B =
[1720 2387 4598 4897 1123 5083 4347 1129 5125 8340 3671 8038 6139 5860
 8760]
The first entry from the right -> 8760
The 3rd entry from the left: 4598
The 2nd entry from the right -> 5860
The fifth entry?
Answer: 1123
The second entry from the left?
Answer: 2387
The entry just right of the smallest entry?
Answer: 5083
The entry just left of 2387: 1720

a =
6	6	5	5	5	5	4	6	4
4	6	5	5	7	8	4	4	4
6	6	5	7	6	6	4	6	3
5	6	5	6	6	5	6	6	6
5	6	5	5	6	6	6	5	6
6	6	6	5	4	6	3	5	1
5	6	5	5	6	5	6	6	6
6	5	7	6	7	6	6	5	7
The 2nd entry on the diagonal from the top-right corner: 4
Read off the entry just left of the smallest entry.
5
The third-last entry, reading row by row: 6
The last entry, reading row by row -> 7
Read off the second entry on the main diagonal.
6
Read off the top entry of the column that holds the largest entry.
5
The 3rd entry, reading row by row is 5
The bottom entry of the column that holds the largest entry -> 6
The 1st entry on the main diagonal is 6
The entry in the top-right corner: 4
The third entry on the diagonal from the top-right corner is 4
Read off the 3rd entry on the main diagonal.
5
Read off the entry directly below 8.
6
Read off the smallest entry in the first column.
4
Read off the 5th entry, reading row by row.
5
Read off the maximum.
8
Read off the last entry in the row that holds the largest entry.
4
The entry in the bottom-left corner is 6
Read off the smallest entry in the last column.
1
The 2nd-last entry, reading row by row: 5

arr =
 33.4    2.0  -19.9  -10.6
 11.2  -33.8   19.6   -5.6
  0.6  -20.5  -34.6   21.9
-22.9   -3.2   25.1   25.6
 -6.2  -15.8    1.1   21.2
  4.4   36.3    5.5    8.5
-27.0   -8.7  -40.6    1.8
-22.6   -3.3   24.6   23.9
  4.6   28.5   -8.8   16.4
 -1.0  -26.4  -27.2   -4.2
-31.0    7.6  -19.3  -47.4
 29.1   10.3  -28.5   19.2
  3.8   27.8   -5.2   12.9
 34.6   11.4  -22.5   -5.7
  3.2   32.4    4.5    7.9
Rows and columns are numbered from 1.
Find the entry at row 1, column 1.
A: 33.4
Find the entry just right of 10.3.
A: -28.5
Find the entry in row 2 and column 1.
A: 11.2
Find the entry at row 1, column 2.
A: 2.0
The entry in row 3 and column 1 is 0.6
Find the entry directly below the smallest entry.
A: 19.2
Find the entry just left of 7.9.
A: 4.5
The entry directly above -27.0: 4.4
Find the bottom entry of the column that holds the largest entry.
A: 32.4
The bottom entry of the column that holds the smallest entry: 7.9
Find the entry just right of -3.3.
A: 24.6
The entry directly below the largest entry -> -8.7
The entry in row 1 and column 3 is -19.9
Find the top-right entry.
A: -10.6
Find the entry directly above 11.4.
A: 27.8
The entry just right of the largest entry -> 5.5
Find the entry at row 3, column 3.
A: -34.6
The entry just left of 28.5 is 4.6
Find the entry at row 3, column 2.
A: -20.5
Find the entry directly below 3.8.
A: 34.6
The entry directly below 5.5 -> -40.6
Find the entry in row 2 and column 3.
A: 19.6
The entry in the bottom-left corner: 3.2
The entry directly above -6.2 -> -22.9
Find the entry directly above 34.6.
A: 3.8
Find the entry directly below 2.0.
A: -33.8
The entry just left of the smallest entry is -19.3
Find the entry directly above 19.2.
A: -47.4

Read these off the row that follows.
1) Which number is the entry just left of -40.6?
2) Which number is the entry just right of the smallest entry?
[-48.0 -40.6  29.9   9.6  12.9  28.5]
1) -48.0
2) -40.6

Read these off the row that follows.
1) What is the 1st entry?
2) What is the entry just left of 3648?
3) What is the entry just left of 4155?
4) What is the last entry?
5) What is the entry just right of 5392?
6) What is the fifth entry?
[5360 6791 8104 3990 4155 4798 4192 2608 4217 3648 5392 4500 4803 3896]
1) 5360
2) 4217
3) 3990
4) 3896
5) 4500
6) 4155
